Here is a tiny trained network, its code and every weight. The questions are about switching its units off for an input and a class, where a switched-off unit gives its printed mean instead of its output.

import numpy as np


def w(rows, s, z=0):
    codes = np.array(rows[::2]) - 128.0
    scale = np.full(codes.shape[1], s)
    scale[-1] = z or s
    return codes * scale


def norm(h):
    return h / np.sqrt((h * h).mean(-1, keepdims=True) + 1e-5)


def f(y):
    return y / 2 * (1 + np.tanh(0.7978845608 * (y + 0.044715 * y**3)))


def log_softmax(a):
    a = a - a.max(-1, keepdims=True)
    return a - np.log(np.exp(a).sum(-1, keepdims=True))


def net(x, mask):
    res = np.array(x, float).reshape(1, 4) / 4 @ E
    u = 0
    for l in range(3):
        y = f(norm(res) @ A[l][:, :-1].T + A[l][:, -1])
        res = res + np.where(mask[u : u + 13], y, B[l][:, -1]) @ B[l][:, :-1]
        u += 13
    return log_softmax(norm(res)[-1] @ U[:, :-1].T + U[:, -1])


A, B = {}, {}
E = w([
[109,212,177,149],'x0',
[253,162,105,136],'x1',
[108,168,68,100],'x2',
[130,128,130,123],'x3',
],0.0017)
A[0] = w([
[74,78,122,137,163],'0.n1',
[139,123,116,145,5],'0.n2',
[154,70,255,142,144],'0.n3',
[105,180,60,47,101],'0.n4',
[184,82,82,113,144],'0.n5',
[130,89,154,128,107],'0.n6',
[84,214,51,51,128],'0.n7',
[174,99,100,104,209],'0.n8',
[182,238,167,175,169],'0.n9',
[153,164,134,85,75],'0.n10',
[119,121,93,86,149],'0.n11',
[85,185,136,201,212],'0.n12',
[112,152,91,32,103],'0.n13',
],0.004,0.0016)
B[0] = w([
[141,99,133,102,217],'0.n1',
[142,215,151,109,57],'0.n2',
[89,138,1,244,232],'0.n3',
[142,113,150,195,162],'0.n4',
[106,99,125,96,177],'0.n5',
[154,134,102,147,131],'0.n6',
[115,91,103,208,215],'0.n7',
[93,94,121,106,201],'0.n8',
[118,66,151,96,251],'0.n9',
[141,122,163,133,98],'0.n10',
[140,93,119,157,156],'0.n11',
[144,56,149,113,246],'0.n12',
[133,123,137,209,142],'0.n13',
],0.0032,0.0012)
A[1] = w([
[154,155,70,193,140],'1.n1',
[131,134,130,187,115],'1.n2',
[100,144,91,75,149],'1.n3',
[140,134,106,170,106],'1.n4',
[121,219,180,168,97],'1.n5',
[125,174,130,153,4],'1.n6',
[105,253,201,135,110],'1.n7',
[131,95,163,131,115],'1.n8',
[104,250,219,155,181],'1.n9',
[27,145,169,76,102],'1.n10',
[145,116,168,134,169],'1.n11',
[218,186,113,75,138],'1.n12',
[32,111,96,174,145],'1.n13',
],0.0036,0.0023)
B[1] = w([
[92,147,162,154,145],'1.n1',
[116,137,114,132,137],'1.n2',
[147,90,171,155,132],'1.n3',
[114,153,134,138,125],'1.n4',
[143,98,72,141,102],'1.n5',
[210,170,71,148,65],'1.n6',
[145,88,59,112,107],'1.n7',
[125,131,111,119,140],'1.n8',
[153,4,70,103,149],'1.n9',
[136,120,158,91,152],'1.n10',
[99,119,110,118,157],'1.n11',
[99,124,187,118,116],'1.n12',
[116,116,189,112,250],'1.n13',
],0.004,0.002)
A[2] = w([
[188,116,81,224,128],'2.n1',
[99,112,183,113,254],'2.n2',
[109,205,99,253,102],'2.n3',
[226,177,113,145,239],'2.n4',
[219,166,149,71,89],'2.n5',
[123,73,65,35,139],'2.n6',
[144,109,155,224,165],'2.n7',
[118,81,167,152,181],'2.n8',
[83,169,145,94,185],'2.n9',
[127,117,180,100,142],'2.n10',
[126,104,116,143,98],'2.n11',
[126,44,135,86,136],'2.n12',
[82,138,75,99,63],'2.n13',
],0.0043,0.00087)
B[2] = w([
[70,119,131,177,133],'2.n1',
[208,211,151,102,243],'2.n2',
[130,159,110,196,125],'2.n3',
[1,78,218,88,111],'2.n4',
[66,119,210,98,108],'2.n5',
[210,140,122,200,185],'2.n6',
[91,191,88,145,190],'2.n7',
[173,189,109,131,240],'2.n8',
[201,141,183,102,139],'2.n9',
[150,194,136,121,173],'2.n10',
[146,143,112,143,146],'2.n11',
[195,179,103,148,253],'2.n12',
[163,92,179,138,114],'2.n13',
],0.0027,0.002)
U = w([
[75,78,255,9,140],'0',
[166,189,139,146,248],'1',
[224,51,38,117,112],'2',
[24,141,87,213,111],'3',
[119,234,77,72,3],'4',
],0.0074,0.0051)

Each question gives the input, the list of numbers given to net, and the class t.
The units are the neurons (one row each of A and B). Each row of codes is followed by its name. A weight is (code - 128) times the scale printed after its matrix; where a second scale follows, it is the last column's (A, B and U).
mask holds one flag per neuron, layer by layer. A switched-off neuron (its flag False) gives its mean, the last column of its row in B, instead of its output. The means were averaged over made-up inputs and are rounded, as every weight is.
A unit's drop is (log p(t) with every unit on - log p(t) with that unit switched off) / (log p(t) with every unit on - log p(t) with every unit switched off).
The circuit of an input: a set's keep is (log p(t) with only the set's units on - log p(t) with every unit switched off) / (log p(t) with every unit on - log p(t) with every unit switched off). Starting from the 12 units with the biggest drops (on a tie, the unit counted first), units are removed one at a time, each time the one whose removal leaves the highest keep (on an exact tie, the one counted first), for as long as the keep stays at least 0.8.
units of the circuit, in order: the units of the circuit, biggest drop first
unit that matters most: the unit with the biggest drop
k most important neurons: the k neurons with the biggest drops, biggest first
top k neurons in layer l: the k neurons of layer l with the biggest drops, biggest first
drop when u is switched off: that unit's drop, to one decimal
input [1,-6,5,-5], class 0: units of the circuit, in order : (0.n3)
input [0,6,8,2], class 3: 4 most important neurons : (0.n7; 0.n4; 1.n13; 0.n13)
input [-2,6,8,5], class 3: 3 most important neurons : (0.n7; 0.n4; 0.n13)
input [8,-3,0,-2], class 2: units of the circuit, in order : (1.n9; 1.n7)
input [5,-6,6,4], class 0: 4 most important neurons : (1.n13; 0.n3; 0.n12; 1.n10)
input [5,-7,7,1], class 0: top 3 neurons in layer 0 : (0.n3; 0.n12; 0.n7)
input [-5,-5,5,0], class 0: 2 most important neurons : (1.n13; 0.n3)
input [6,4,-7,-3], class 3: top 2 neurons in layer 0 : (0.n3; 0.n12)
input [6,5,6,-4], class 2: 3 most important neurons : (1.n9; 0.n3; 0.n9)
input [4,-8,7,-5], class 0: 2 most important neurons : (0.n3; 1.n10)
input [8,-1,-8,4], class 2: 2 most important neurons : (1.n9; 0.n7)
input [1,5,-6,-2], class 3: 3 most important neurons : (0.n3; 1.n13; 1.n10)
input [-2,-8,8,1], class 0: units of the circuit, in order : (0.n3; 1.n10)
input [2,-1,-2,3], class 4: unit that matters most : 0.n7
input [7,7,8,2], class 3: top 2 neurons in layer 2 : (2.n1; 2.n4)
input [-4,1,-5,1], class 3: 2 most important neurons : (0.n3; 0.n9)
input [6,1,-5,-3], class 2: 2 most important neurons : (0.n7; 1.n9)
input [6,0,4,0], class 2: 2 most important neurons : (0.n3; 1.n9)
input [-3,0,-2,4], class 1: 2 most important neurons : (1.n9; 0.n7)
input [-3,-4,4,-7], class 1: top 2 neurons in layer 1 : (1.n12; 1.n9)
input [6,8,2,-1], class 0: unit that matters most : 2.n4
input [-4,-4,-5,-8], class 1: top 3 neurons in layer 2 : (2.n4; 2.n2; 2.n1)
input [3,-3,-8,-2], class 3: drop when 2.n6 is switched off : 0.1
input [7,0,3,4], class 2: drop when 1.n9 is switched off : 0.2
